How the points are linked:
br m zt
br x ql
br p dd
br y qj
tl m fm
tl x br
tl p rf
tl y sj
pp m tg
pp x nh
pp p qg
pp y bc
gm m mq
gm x mj
gm p dh
gm y jl
zh m pb
zh x pp
zh p fz
zh y sg
mb m cl
mb x hl
mb p br
mb y pr
ht m qh
ht x gt
ht p jd
ht y mt
fz m jq
fz x qg
fz p gl
fz y jz
bm m fq
bm x sc
bm p hq
bm y qp
hs m fs
hs x hq
hs p ds
hs y qh
nq m cd
nq x sj
nq p jp
nq y tn
gb m mt
gb x bm
gb p hs
gb y bt
nh m mc
nh x zq
nh p gz
nh y mn
zb m tb
zb x cm
zb p mj
zb y zj
jd m tz
jd x bt
jd p sl
jd y fs
dq m bt
dq x cn
dq p ht
dq y hq
hg m zj
hg x zn
hg p gs
hg y pj
fd m hq
fd x mz
fd p gb
fd y gt
cd m ff
cd x tl
cd p mp
cd y nq
jl m gm
jl x lm
jl p dl
jl y pf
nb m cc
nb x rq
nb p ls
nb y gl
rh m rm
rh x jl
rh p bq
rh y hl
qz m sl
qz x ht
qz p hr
qz y ds
ql m bq
ql x rj
ql p cl
ql y pz
zm m pm
zm x hs
zm p bb
zm y sl
mm m pf
mm x tb
mm p mq
mm y cj
rq m jz
rq x lt
rq p th
rq y pb
pj m hg
pj x cg
pj p tb
pj y qq
bl m pc
bl x lf
bl p bc
bl y mc
lf m fj
lf x pm
lf p mn
lf y cq
qg m rt
qg x gz
qg p pb
qg y qd
cf m mn
cf x bb
cf p bl
cf y zz
tg m lt
tg x mc
tg p rt
tg y pp
tn m nq
tn x zd
tn p hj
tn y rf
cg m zn
cg x gl
cg p bh
cg y jh
zq m cq
zq x sl
zq p zz
zq y dn
ct m dt
ct x cd
ct p cn
ct y sc
tt m bb
tt x tz
tt p cq
tt y hr
fq m gt
fq x ct
fq p dq
fq y bm
qj m br
qj x pz
qj p tp
qj y qn
zj m zb
zj x hn
zj p lm
zj y hg
hb m tp
hb x pr
hb p sj
hb y zt
gt m fd
gt x dt
gt p bt
gt y fq
jh m cg
jh x nz
jh p cm
jh y ls
bq m pr
bq x dl
bq p qn
bq y ql
gd m sc
gd x tn
gd p mz
gd y mp
cm m bh
cm x ph
cm p pj
cm y hn
pz m ql
pz x mq
pz p mb
pz y rm
jq m th
jq x rt
jq p nb
jq y fz
ph m nr
ph x fz
ph p cg
ph y cc
pc m gz
pc x fj
pc p pp
pc y bl
dh m hl
dh x mm
dh p pz
dh y dl
cq m lf
cq x zm
cq p cf
cq y zq
sg m zh
sg x bc
sg p jz
sg y rt
mp m gd
mp x rf
mp p dt
mp y jp
ml m rf
ml x tp
ml p cd
ml y ll
hn m cm
hn x cc
hn p qq
hn y zn
ll m ml
ll x hb
ll p nq
ll y fm
bt m gb
bt x qp
bt p qh
bt y dq
hq m dq
hq x sn
hq p mt
hq y fd
pr m mb
pr x dh
pr p qj
pr y bq
nz m gl
nz x zh
nz p ph
nz y th
ff m hj
ff x fm
ff p gd
ff y cd
mt m ht
mt x fq
mt p fs
mt y gb
mz m sn
mz x hj
mz p bm
mz y dt
pm m hr
pm x fs
pm p dn
pm y zm
zt m hb
zt x bq
zt p zd
zt y br
rf m tn
rf x dd
rf p ff
rf y ml
qh m hs
qh x fd
qh p tz
qh y ht
jp m mp
jp x ml
jp p ct
jp y hj
ds m qz
ds x mt
ds p pm
ds y tz
bh m bz
bh x nr
bh p hg
bh y cm
sl m zm
sl x qh
sl p tt
sl y qz
dt m mz
dt x ff
dt p qp
dt y ct
tb m gs
tb x bh
tb p jf
tb y zb
ls m jh
ls x th
ls p hn
ls y nr
gz m gp
gz x zz
gz p tg
gz y pc
tp m dd
tp x mb
tp p tl
tp y hb
rt m sg
rt x gp
rt p rq
rt y qg
fs m jd
fs x dq
fs p qz
fs y hs
bc m pp
bc x mn
bc p qd
bc y gp
rn m cj
rn x zj
rn p jl
rn y jf
fj m zz
fj x hr
fj p nh
fj y lf
zz m cf
zz x tt
zz p mc
zz y fj
sn m cn
sn x jp
sn p fq
sn y mz
zd m sj
zd x qn
zd p ll
zd y dd
qq m pj
qq x jh
qq p zb
qq y bz
rm m pz
rm x gm
rm p pr
rm y rh
tz m ds
tz x gb
tz p zm
tz y jd
bb m dn
bb x ds
bb p lf
bb y tt
cj m mm
cj x zb
cj p gm
cj y rn
zn m hn
zn x nb
zn p bz
zn y cg
mq m rj
mq x jf
mq p hl
mq y gm
sc m ct
sc x nq
sc p sn
sc y gd
qd m qg
qd x pc
qd p zh
qd y lt
dl m dh
dl x cj
dl p rm
dl y rj
fm m ll
fm x zt
fm p tn
fm y tl
hr m tt
hr x jd
hr p zq
hr y pm
qn m qj
qn x rm
qn p hb
qn y cl
gs m lm
gs x bz
gs p rn
gs y tb
bz m qq
bz x ls
bz p zj
bz y bh
hl m rh
hl x pf
hl p ql
hl y dh
qp m bm
qp x gd
qp p fd
qp y cn
cl m qn
cl x rh
cl p zt
cl y mb
cn m qp
cn x mp
cn p gt
cn y sn
gl m nb
gl x pb
gl p nr
gl y nz
hj m jp
hj x ll
hj p sc
hj y ff
cc m ph
cc x jz
cc p jh
cc y nb
dn m zq
dn x qz
dn p fj
dn y bb
mn m nh
mn x dn
mn p pc
mn y cf
nr m ls
nr x jq
nr p zn
nr y ph
lm m mj
lm x qq
lm p cj
lm y gs
th m nz
th x sg
th p cc
th y jq
mc m bl
mc x cq
mc p gp
mc y nh
jz m fz
jz x qd
jz p nz
jz y rq
mj m jf
mj x pj
mj p mm
mj y lm
jf m rn
jf x hg
jf p pf
jf y mj
dd m zd
dd x cl
dd p fm
dd y tp
sj m tl
sj x qj
sj p ml
sj y zd
rj m dl
rj x rn
rj p rh
rj y mq
pb m rq
pb x tg
pb p jq
pb y zh
lt m qd
lt x bl
lt p sg
lt y tg
gp m bc
gp x cf
gp p lt
gp y gz
pf m jl
pf x gs
pf p rj
pf y mm

In the rows, zero is written as 151.

The rows follow the links: the fewer symbols apart two points are, the more alike their rows tend to be.

Each row is also shifted at random along 3 hidden directions that mean nothing.

Row, then point:
163 146 114 144 120 172 153 140 138 169 139 106 163 141 166 136 96 180 132 118 152 185 179 162 148 148 151 160 177 126 162 149 167 139 159 162: lm
148 155 119 143 171 124 177 135 174 164 148 146 150 159 186 153 240 120 153 183 150 117 129 167 177 141 179 149 149 144 133 174 139 179 139 160: bm
76 163 114 147 136 181 143 136 168 157 130 114 150 163 201 124 122 135 162 150 136 169 166 161 159 156 166 130 198 141 136 204 150 146 152 201: fj
160 144 137 149 133 145 136 137 168 155 125 119 141 173 193 127 106 162 161 175 166 188 161 163 148 153 138 143 169 149 138 161 147 146 140 166: hq
94 147 162 148 132 171 142 172 151 159 151 158 172 124 155 155 104 167 144 135 146 161 148 166 151 164 114 167 156 139 159 136 168 147 156 164: bz
37 162 192 157 153 148 148 170 134 150 152 182 164 125 115 163 119 164 134 143 161 165 159 148 133 148 113 164 125 166 168 131 137 136 169 135: rj
244 145 203 164 155 110 125 147 150 120 162 146 134 178 146 143 103 173 183 173 171 176 145 143 124 146 111 154 107 176 146 126 144 137 126 117: qp
166 135 197 159 142 167 120 173 136 121 171 174 140 154 108 158 95 169 168 129 144 153 144 127 133 169 128 149 141 160 160 116 172 139 145 131: jz
73 140 166 149 138 188 133 176 151 147 148 183 148 142 132 157 122 151 150 140 141 146 147 141 155 175 140 144 175 148 155 137 168 152 160 164: zh
101 151 145 149 130 175 146 159 148 152 163 137 166 138 168 142 106 159 157 123 140 149 155 163 155 159 135 166 163 137 157 150 172 148 147 174: jh
104 148 149 156 135 143 153 141 142 155 139 142 134 168 167 130 128 161 144 160 176 162 178 151 146 138 155 158 160 170 158 144 138 146 152 150: ff
125 149 146 144 141 164 156 163 152 162 159 152 173 125 159 158 145 153 146 133 140 141 140 167 162 160 137 167 152 131 156 146 168 158 154 164: bh
86 148 137 153 138 148 163 145 146 167 130 154 138 156 164 138 152 154 129 163 175 153 176 154 156 138 162 157 168 166 159 145 136 152 160 155: tn
179 147 153 151 163 151 157 156 143 135 188 158 154 147 131 165 187 139 165 126 129 110 129 141 159 154 167 157 135 142 152 140 172 161 137 139: nb
130 152 162 157 149 128 151 140 152 143 152 143 140 169 168 138 139 155 160 170 170 154 158 153 145 139 144 157 139 170 150 147 138 148 139 143: ct
163 153 149 154 163 149 138 138 157 132 154 133 138 172 147 147 159 140 172 155 138 155 144 137 143 152 168 127 151 150 138 172 150 147 140 148: bb
175 137 158 146 164 139 135 150 165 141 139 157 135 169 137 160 170 148 163 177 150 163 130 137 146 161 154 128 147 148 137 144 151 154 144 131: hs
178 144 151 154 137 165 141 150 137 134 176 132 149 157 146 145 117 161 165 117 139 143 154 143 148 156 156 154 154 144 156 143 176 145 138 150: gl
159 155 145 150 146 144 166 150 148 170 132 160 153 142 159 147 157 154 127 163 169 155 167 159 155 138 150 163 156 162 159 147 132 152 164 153: dd
133 163 126 149 133 153 169 143 149 180 126 139 160 140 186 131 134 154 126 155 169 167 181 173 158 137 147 165 171 155 158 167 131 147 168 176: br
111 141 124 143 157 176 164 158 154 156 161 167 151 142 143 165 209 126 146 136 129 107 134 146 175 162 188 144 176 134 149 156 170 171 155 163: rq
140 148 179 154 170 128 166 165 144 155 148 205 143 143 117 172 205 142 130 176 169 125 142 142 154 144 149 160 125 174 160 120 130 162 162 121: ll
86 140 129 143 152 162 142 146 169 157 125 146 139 163 160 149 165 142 152 172 146 165 146 147 157 162 167 125 179 141 137 166 150 155 154 160: jd
138 151 132 147 144 164 159 150 148 153 172 136 166 140 164 150 157 147 156 123 132 127 143 160 163 154 159 164 157 132 153 157 172 158 143 165: ls
96 147 183 154 156 161 142 176 145 133 180 184 159 135 123 170 149 148 163 133 137 122 128 143 152 164 132 161 131 152 156 128 170 155 146 142: cc
150 149 155 150 140 153 150 153 132 157 154 142 161 137 126 156 121 174 136 125 154 171 163 146 137 147 139 159 143 143 164 132 156 137 161 133: cj
142 146 159 145 138 163 147 168 147 158 154 160 169 126 141 160 121 167 142 133 146 162 147 158 150 162 123 165 147 136 160 130 168 148 156 151: hg
160 148 145 151 153 152 132 135 156 135 146 127 135 176 149 142 141 149 169 154 143 168 151 136 141 153 165 125 158 149 138 166 152 143 142 148: pm
165 145 163 162 131 134 141 136 137 141 148 127 128 180 161 124 89 176 157 154 180 179 184 145 132 135 143 158 148 177 158 135 140 133 142 137: hj
176 148 113 141 150 153 174 141 140 170 154 130 164 135 143 158 181 155 128 126 145 146 156 154 159 143 175 159 158 126 158 149 161 154 159 143: jf
108 148 144 145 137 189 137 166 166 157 132 163 153 144 166 146 127 141 152 152 139 157 150 156 160 171 145 139 189 144 145 168 160 153 161 188: bc
222 136 182 151 156 161 130 171 147 127 166 181 142 152 110 168 144 153 166 143 139 139 132 129 144 169 143 142 144 154 152 127 169 150 147 133: qg
202 136 126 149 109 160 116 126 159 150 115 82 130 190 197 107 40 187 167 156 168 229 186 154 132 155 142 131 192 145 140 163 159 127 139 167: ht

Complete each set of four: the symbols that take the first to the second take the third to the fourth, perhaps in another order.
Answers are names.
155 148 151 148 161 128 151 145 170 153 142 152 145 160 173 150 177 142 161 184 158 148 136 160 157 150 146 146 142 154 137 156 143 162 139 151
: 181 143 143 149 129 143 132 135 165 151 127 112 139 176 193 124 91 171 164 172 166 197 164 162 143 152 134 144 168 151 140 159 150 142 139 163
:: 223 146 129 145 146 150 159 143 136 159 159 125 161 140 136 157 151 167 137 122 145 158 156 150 149 143 162 159 146 129 159 138 164 146 153 134
: rn

199 147 165 150 147 170 129 163 159 139 149 161 148 154 147 151 126 148 166 151 139 155 143 145 148 168 140 138 161 150 145 156 160 147 149 161
: 139 157 185 158 153 158 119 156 159 125 152 155 143 163 145 147 104 149 179 157 142 172 146 140 132 162 127 132 147 162 141 164 148 136 144 155
:: 188 156 121 151 151 154 142 123 158 139 150 104 139 179 173 134 151 141 170 147 136 162 156 145 148 146 183 128 167 144 136 188 153 143 138 163
: tz

160 147 137 154 142 140 165 141 143 164 137 147 137 160 159 139 153 157 132 159 175 154 176 152 152 136 165 159 160 165 159 142 136 151 157 146
: 147 144 168 160 140 139 148 150 138 150 140 161 133 161 142 141 120 169 139 163 180 165 174 144 139 140 140 158 145 175 161 125 136 143 156 135
:: 150 153 137 155 148 129 161 131 148 152 153 129 136 173 177 133 162 150 155 162 168 146 165 154 152 131 169 156 149 162 150 156 140 154 139 147
: sc

119 142 156 145 171 146 139 152 164 140 143 166 137 163 130 164 187 137 160 173 143 151 128 135 150 161 163 124 149 150 137 153 148 157 148 138
: 152 140 200 157 155 144 108 158 151 117 149 162 129 172 113 156 97 168 177 164 153 186 144 122 120 165 124 127 132 168 144 131 152 130 142 123
:: 170 146 154 145 147 156 154 162 143 161 157 156 168 127 134 164 146 164 137 133 147 152 142 156 152 157 136 161 143 133 159 130 165 151 157 141
: gs

132 171 123 148 158 142 186 141 152 180 142 149 167 131 176 148 200 132 125 157 156 135 161 170 167 131 164 164 153 150 154 174 128 159 164 168
: 148 164 125 151 130 154 168 140 148 179 125 129 158 144 190 128 122 157 127 153 170 173 185 172 154 135 147 164 172 155 159 167 132 145 165 176
:: 168 169 145 156 140 143 162 140 142 162 143 130 161 145 172 133 118 162 138 147 165 172 180 165 142 132 137 167 147 161 159 163 131 138 159 161
: qj

155 157 175 153 170 131 167 167 149 163 146 198 158 131 131 170 196 140 129 174 165 131 141 154 155 144 136 164 125 168 159 135 127 160 163 136
: 239 158 153 155 156 128 166 145 143 159 148 151 152 147 153 148 162 155 136 158 167 151 162 155 148 133 148 163 133 161 157 146 132 149 155 141
:: 124 151 153 156 150 130 157 139 147 147 151 147 136 168 161 139 156 152 154 166 170 145 162 150 149 136 156 158 142 171 152 144 138 153 142 141
: jp

164 140 126 146 132 184 144 152 149 151 150 139 145 156 157 143 132 151 153 129 138 149 158 146 159 164 170 142 188 139 151 155 172 152 152 170
: 143 142 176 152 131 184 120 173 153 141 140 170 147 150 142 147 82 161 160 146 145 172 153 144 142 175 123 141 174 154 150 143 164 140 156 166
:: 258 149 150 154 151 128 163 139 139 155 149 146 141 158 146 147 162 161 137 158 172 153 166 148 146 133 157 160 139 164 158 136 135 148 152 130
: zt

145 148 148 151 147 164 151 154 144 142 178 145 157 147 148 154 147 150 163 122 136 128 144 150 156 155 158 160 150 140 154 145 173 154 142 154
: 230 151 145 150 150 165 137 148 162 140 151 140 147 159 163 145 139 141 170 149 135 153 145 147 152 159 154 135 165 146 139 171 159 150 144 168
:: 193 167 164 160 152 130 156 139 131 147 163 134 159 148 141 145 123 167 147 137 162 166 169 150 130 131 137 164 122 162 163 147 135 134 152 134
: qq

151 157 162 154 158 139 157 150 130 149 163 151 159 137 117 162 149 164 138 131 153 156 157 142 136 140 145 161 123 153 163 135 145 140 158 123
: 174 149 148 150 146 157 152 151 143 140 180 139 159 147 152 151 142 153 163 120 136 131 143 151 154 154 153 161 145 140 153 146 173 154 139 152
:: 205 138 162 148 169 134 135 146 162 135 147 155 133 171 128 163 176 149 166 173 147 158 129 131 143 159 158 126 138 149 135 144 151 153 139 124
: ff

155 144 150 147 134 162 148 157 139 161 148 143 164 134 135 155 113 177 135 126 152 173 161 153 143 154 134 161 152 138 164 130 163 139 161 142
: 163 145 172 148 150 154 147 171 148 151 164 170 170 125 132 167 139 162 149 136 143 146 132 155 150 162 122 167 132 138 157 126 166 154 151 143
:: 249 146 116 146 127 179 140 138 156 151 142 112 143 167 179 129 116 153 161 133 139 167 165 151 155 158 170 138 192 136 143 174 167 148 144 178
: nh

140 147 182 162 155 123 147 150 141 135 157 163 132 168 139 146 140 159 157 167 175 150 158 140 138 138 141 159 126 179 157 128 136 147 141 125
: 188 152 146 153 154 122 155 134 159 145 151 130 140 172 180 139 162 148 164 174 164 149 150 159 151 138 153 154 139 159 141 157 142 155 131 148
:: 198 162 153 157 130 145 154 142 140 161 136 130 154 151 173 130 90 173 138 149 174 185 184 162 138 134 129 165 151 165 161 152 133 133 160 159
: tl

225 148 172 153 153 145 144 159 142 133 188 149 163 142 134 161 140 159 169 126 138 132 132 148 145 155 136 166 121 142 155 131 173 150 136 134
: 79 142 139 147 137 182 149 161 147 150 158 155 152 146 151 149 140 148 151 127 136 135 151 149 161 163 162 151 178 141 155 150 172 156 153 169
:: 171 166 187 162 143 136 144 155 134 146 150 150 158 143 144 142 86 175 146 148 170 181 174 153 125 137 108 167 125 174 164 139 131 128 156 140
: gm

140 145 137 141 154 157 165 162 150 169 155 161 173 121 139 170 182 149 131 137 140 137 135 159 164 156 150 161 149 127 157 139 163 162 161 149
: 69 155 159 155 137 160 149 155 132 160 146 147 162 133 133 151 104 172 131 129 159 178 172 151 137 145 131 160 148 152 167 139 148 133 167 147
:: 202 157 197 154 183 141 132 166 162 120 168 188 149 152 119 172 178 131 179 166 132 132 114 135 143 164 136 133 120 162 139 154 147 152 141 136
: lt

170 170 124 155 141 142 171 128 138 164 149 108 162 148 176 130 134 158 137 135 160 164 183 163 147 126 159 165 151 152 159 171 135 139 156 162
: 171 169 181 156 178 120 168 155 140 148 169 177 165 131 122 169 194 143 141 155 155 130 140 149 145 133 138 165 102 166 159 142 128 150 157 125
:: 161 138 182 157 150 164 133 168 139 126 175 172 145 151 113 163 132 158 165 130 141 135 139 130 143 166 143 149 142 154 157 124 173 148 146 135
: jq

149 143 194 152 165 126 131 164 168 138 142 182 142 156 141 163 151 152 166 192 162 160 125 148 143 161 116 144 125 163 140 133 142 154 141 132
: 100 146 186 160 153 131 149 158 141 143 150 180 133 159 132 153 143 160 148 169 176 149 158 141 141 143 137 159 130 182 158 124 135 147 151 126
:: 104 144 177 146 167 135 141 165 173 151 134 189 146 150 145 164 178 142 157 195 156 150 123 153 154 166 128 141 137 155 137 140 141 162 148 145
: hj

156 145 174 150 135 162 137 168 144 149 158 156 168 130 142 157 96 174 151 132 149 166 145 158 143 162 111 167 141 140 160 126 169 142 151 148
: 101 151 138 148 118 179 143 154 146 156 156 123 165 140 180 133 82 166 154 120 143 164 164 170 153 160 132 166 174 136 158 154 175 145 149 181
:: 158 151 133 143 155 156 167 156 154 158 173 148 173 130 160 161 188 140 150 131 133 118 130 165 169 155 158 165 147 126 152 152 169 166 147 159
: ph

216 148 150 154 161 142 134 132 152 126 157 122 133 181 141 145 148 150 176 151 141 163 148 131 136 150 170 124 145 151 137 164 153 141 135 135
: 81 146 171 151 165 153 132 157 160 136 143 172 137 161 127 162 161 142 164 168 143 156 134 134 144 164 149 126 148 155 139 154 148 149 150 143
:: 173 146 132 156 124 143 154 129 138 156 137 116 130 177 173 121 106 172 144 151 179 176 192 150 142 131 163 159 168 168 159 145 140 140 148 150
: rf

160 148 140 148 138 158 154 150 133 160 152 133 161 138 134 152 122 175 133 123 153 171 167 150 142 146 147 160 150 138 163 136 160 139 159 138
: 43 148 145 140 147 173 161 175 154 177 142 179 176 110 143 170 162 150 124 141 144 144 140 166 166 165 134 163 162 130 160 139 162 160 171 163
:: 163 152 167 157 162 118 152 142 156 140 158 153 140 167 161 148 169 148 165 176 163 141 143 151 149 140 145 156 125 168 144 146 138 156 134 135
: jp

